Here is a tiny trained network, its code and every weight. The questions are about switching its units off for an input and a class, where a switched-off unit gives its printed mean instead of its output.

import numpy as np


def w(rows, s, z=0):
    codes = np.array(rows[::2]) - 128.0
    scale = np.full(codes.shape[1], s)
    scale[-1] = z or s
    return codes * scale


def f(y):
    return np.maximum(y, 0)


def log_softmax(a):
    a = a - a.max(-1, keepdims=True)
    return a - np.log(np.exp(a).sum(-1, keepdims=True))


def net(x, mask):
    res = np.array(x, float).reshape(1, 2) / 4 @ E
    y = f(res @ A[0][:, :-1].T + A[0][:, -1])
    res = res + np.where(mask, y, B[0][:, -1]) @ B[0][:, :-1]
    return log_softmax(res[-1] @ U[:, :-1].T + U[:, -1])


A, B = {}, {}
E = w([
[75,62,157,105,101],'x0',
[59,153,3,122,192],'x1',
],0.016)
A[0] = w([
[190,183,244,118,77,200],'neuron 0',
[78,101,144,56,160,143],'neuron 1',
[223,154,141,170,135,198],'neuron 2',
[151,110,93,138,100,140],'neuron 3',
[188,152,129,140,108,178],'neuron 4',
[138,76,238,158,45,150],'neuron 5',
[119,80,175,90,96,128],'neuron 6',
[122,96,253,110,20,196],'neuron 7',
[57,92,147,103,141,163],'neuron 8',
[72,16,100,57,116,190],'neuron 9',
[117,147,103,108,177,246],'neuron 10',
[66,105,127,55,100,167],'neuron 11',
[14,176,92,107,185,152],'neuron 12',
[111,173,96,111,162,194],'neuron 13',
[59,70,112,80,113,162],'neuron 14',
[94,120,122,142,193,129],'neuron 15',
[157,102,185,90,45,128],'neuron 16',
[119,73,160,129,120,255],'neuron 17',
[127,150,89,153,180,185],'neuron 18',
[211,123,246,168,84,200],'neuron 19',
],0.013,0.0053)
B[0] = w([
[233,84,170,103,200,238],'neuron 0',
[77,185,113,109,89,165],'neuron 1',
[100,164,87,94,87,189],'neuron 2',
[134,129,116,112,128,133],'neuron 3',
[117,172,84,100,118,168],'neuron 4',
[135,169,246,79,116,237],'neuron 5',
[181,81,196,115,172,176],'neuron 6',
[140,195,220,93,104,252],'neuron 7',
[91,208,104,101,70,172],'neuron 8',
[108,197,119,118,57,202],'neuron 9',
[124,107,41,115,104,187],'neuron 10',
[79,191,107,96,68,174],'neuron 11',
[159,78,96,215,122,225],'neuron 12',
[127,91,76,140,114,186],'neuron 13',
[92,165,145,123,58,184],'neuron 14',
[145,87,126,208,155,166],'neuron 15',
[146,151,218,118,160,202],'neuron 16',
[88,203,162,114,42,179],'neuron 17',
[144,92,76,132,118,187],'neuron 18',
[224,70,178,117,179,252],'neuron 19',
],0.011,0.021)
U = w([
[43,173,59,141,55,175],'0',
[80,144,152,212,199,12],'1',
[146,169,210,88,123,131],'2',
[139,192,76,88,138,199],'3',
[69,114,169,204,189,2],'4',
[66,127,160,190,199,2],'5',
[70,105,149,171,151,5],'6',
[189,1,85,169,172,141],'7',
],0.013,0.0039)

Each question gives the input, the list of numbers given to net, and the class t.
The units are the neurons (one row each of A and B). Each row of codes is followed by its name. A weight is (code - 128) times the scale printed after its matrix; where a second scale follows, it is the last column's (A, B and U).
mask holds one flag per neuron, in row order. A switched-off neuron (its flag False) gives its mean, the last column of its row in B, instead of its output. The means were averaged over made-up inputs and are rounded, as every weight is.
A unit's drop is (log p(t) with every unit on - log p(t) with that unit switched off) / (log p(t) with every unit on - log p(t) with every unit switched off).
most important unit: the unit with the biggest drop
k most important neurons: the k neurons with the biggest drops, biggest first
drop of u: that unit's drop, to one decimal
input [0,6], class 0: 2 most important neurons => (neuron 19; neuron 0)
input [-8,-3], class 7: most important unit => neuron 7
input [-6,2], class 0: 3 most important neurons => (neuron 19; neuron 0; neuron 6)
input [-1,0], class 3: 4 most important neurons => (neuron 19; neuron 12; neuron 0; neuron 5)
input [-8,2], class 0: 2 most important neurons => (neuron 19; neuron 0)
input [-5,-2], class 7: 2 most important neurons => (neuron 7; neuron 5)
input [-8,-1], class 3: 2 most important neurons => (neuron 12; neuron 2)
input [-4,1], class 0: drop of neuron 19 => 0.6
input [-1,5], class 7: drop of neuron 12 => 0.2
input [-6,3], class 7: drop of neuron 7 => 0.1
